Below is a small trained network, with its code and all its weights. Each question gives an input and a class and asks what happens when units are switched off, that is, made to give their printed mean instead of their output.

import numpy as np


def w(rows, s, z=0):
    codes = np.array(rows[::2]) - 128.0
    scale = np.full(codes.shape[1], s)
    scale[-1] = z or s
    return codes * scale


def f(y):
    return y / 2 * (1 + np.tanh(0.7978845608 * (y + 0.044715 * y**3)))


def log_softmax(a):
    a = a - a.max(-1, keepdims=True)
    return a - np.log(np.exp(a).sum(-1, keepdims=True))


def net(x, mask):
    res = np.array(x, float).reshape(1, 5) / 4 @ E
    y = f(res @ A[0][:, :-1].T + A[0][:, -1])
    res = res + np.where(mask, y, B[0][:, -1]) @ B[0][:, :-1]
    return log_softmax(res[-1] @ U[:, :-1].T + U[:, -1])


A, B = {}, {}
E = w([
[133,136,108,74,112,113,128,253,126,117,123],'x0',
[25,117,125,129,141,112,184,127,126,131,125],'x1',
[125,110,121,125,122,121,123,126,129,132,242],'x2',
[128,128,128,128,128,128,128,128,128,128,128],'x3',
[128,128,129,128,128,128,128,128,128,129,128],'x4',
],0.015)
A[0] = w([
[127,114,122,141,125,125,123,52,126,120,228,135],'n1',
[125,127,128,131,129,128,128,125,127,127,130,102],'n2',
[125,124,116,116,114,116,124,143,129,122,149,118],'n3',
[127,123,110,102,116,104,129,185,127,123,190,74],'n4',
[130,131,119,112,121,119,127,181,129,120,80,133],'n5',
[4,112,120,128,140,95,201,129,126,127,124,173],'n6',
[125,131,128,129,128,126,129,130,126,128,124,110],'n7',
[132,132,111,106,117,112,128,191,127,118,61,133],'n8',
[127,119,115,110,120,108,128,173,126,127,187,81],'n9',
[185,130,128,126,127,128,110,127,131,128,128,255],'n10',
[123,120,128,136,130,132,128,118,130,125,137,117],'n11',
[126,119,124,136,131,128,123,112,130,125,145,133],'n12',
[128,130,129,127,128,128,128,129,128,130,127,123],'n13',
[124,123,130,133,129,129,131,120,127,126,134,114],'n14',
[125,134,133,134,135,137,133,111,121,132,111,136],'n15',
[126,138,133,130,129,135,133,145,133,126,111,107],'n16',
[130,130,128,143,136,135,130,38,132,127,30,217],'n17',
[127,133,129,129,127,132,129,148,136,127,101,113],'n18',
[119,123,128,140,124,135,122,112,129,122,145,113],'n19',
[121,131,130,129,129,128,132,130,130,127,129,115],'n20',
[130,126,129,129,128,127,124,132,126,132,125,162],'n21',
[126,137,133,129,125,133,130,148,133,127,106,120],'n22',
[146,125,125,126,131,124,127,128,128,128,130,214],'n23',
[123,122,119,117,118,119,123,165,138,122,174,85],'n24',
[130,136,124,120,124,123,129,156,124,126,98,148],'n25',
[132,127,126,125,128,126,126,128,129,128,128,183],'n26',
],0.019,0.0072)
B[0] = w([
[159,96,133,128,139,133,119,90,140,234,177,248],'n1',
[122,124,128,124,131,126,132,126,127,131,130,125],'n2',
[118,118,130,138,123,127,127,134,127,116,124,149],'n3',
[82,116,125,156,113,141,108,160,120,85,123,196],'n4',
[169,165,123,93,142,117,146,114,128,128,110,196],'n5',
[50,107,126,107,133,97,253,114,129,134,109,255],'n6',
[124,134,130,128,126,126,133,124,129,130,120,126],'n7',
[181,179,125,86,146,118,148,106,130,131,104,216],'n8',
[81,116,132,163,114,139,111,140,127,93,121,184],'n9',
[187,157,128,144,130,150,64,153,127,122,152,206],'n10',
[122,112,127,115,132,122,131,136,126,136,150,137],'n11',
[127,112,126,123,121,128,123,126,128,157,136,149],'n12',
[129,127,124,128,129,127,129,128,130,126,127,127],'n13',
[121,116,127,118,132,124,131,135,128,133,142,132],'n14',
[115,121,128,131,124,128,131,134,129,119,128,147],'n15',
[133,138,129,122,123,123,138,115,128,137,113,140],'n16',
[57,117,128,167,104,143,92,174,120,58,122,248],'n17',
[137,144,133,117,129,123,137,110,130,136,114,149],'n18',
[128,110,122,114,130,120,134,131,126,146,145,146],'n19',
[122,133,130,127,126,130,139,126,130,131,127,127],'n20',
[138,133,128,127,125,132,125,134,127,120,128,136],'n21',
[138,147,131,118,122,124,139,114,130,136,110,147],'n22',
[152,128,130,134,123,135,106,145,127,122,134,156],'n23',
[93,111,135,158,118,132,120,133,126,101,119,169],'n24',
[153,157,128,105,130,122,138,126,124,119,113,167],'n25',
[139,131,128,131,124,133,120,135,128,124,131,141],'n26',
],0.033,0.021)
U = w([
[130,138,133,209,71,194,2,216,102,46,131,226],'0',
[32,86,127,175,81,122,148,173,104,52,98,130],'1',
[246,199,116,77,178,144,62,107,131,136,116,182],'2',
[145,161,113,49,187,83,185,56,133,144,86,2],'3',
[228,119,138,133,161,165,41,81,152,208,197,140],'4',
[119,82,130,85,181,98,168,37,154,220,171,14],'5',
],0.0048,0.0018)

Each question gives the input, the list of numbers given to net, and the class t.
The units are the neurons (one row each of A and B). Each row of codes is followed by its name. A weight is (code - 128) times the scale printed after its matrix; where a second scale follows, it is the last column's (A, B and U).
mask holds one flag per neuron, in row order. A switched-off neuron (its flag False) gives its mean, the last column of its row in B, instead of its output. The means were averaged over made-up inputs and are rounded, as every weight is.
A unit's drop is (log p(t) with every unit on - log p(t) with that unit switched off) / (log p(t) with every unit on - log p(t) with every unit switched off).
The circuit of an input: a set's keep is (log p(t) with only the set's units on - log p(t) with every unit switched off) / (log p(t) with every unit on - log p(t) with every unit switched off). Starting from the 12 units with the biggest drops (on a tie, the unit counted first), units are removed one at a time, each time the one whose removal leaves the highest keep (on an exact tie, the one counted first), for as long as the keep stays at least 0.8.
circuit, biggest first: the units of the circuit, biggest drop first
unit that matters most: the unit with the biggest drop
top k neurons: the k neurons with the biggest drops, biggest first
drop of u: that unit's drop, to one decimal
input [-6,-8,3,1,-3], class 4: unit that matters most	n1
input [1,2,0,-3,7], class 3: top 2 neurons	(n17, n1)
input [0,-6,-6,-4,5], class 0: top 2 neurons	(n17, n1)
input [-5,0,1,8,7], class 4: circuit, biggest first	(n6, n1)
input [-7,-5,0,3,-6], class 0: top 2 neurons	(n17, n8)
input [-8,-3,0,-5,4], class 0: top 2 neurons	(n17, n6)
input [1,0,1,-2,3], class 0: top 3 neurons	(n6, n1, n8)
input [5,-4,0,4,-3], class 2: top 2 neurons	(n17, n8)
input [-1,3,6,2,-7], class 5: top 2 neurons	(n1, n17)
input [4,-8,0,5,-7], class 2: top 2 neurons	(n17, n8)
input [1,2,-5,-5,-8], class 3: drop of n4	0.2
input [6,-2,8,-3,4], class 0: drop of n6	0.8
input [-6,5,4,6,4], class 5: drop of n2	0.0
input [0,1,2,-6,-8], class 5: circuit, biggest first	(n17)
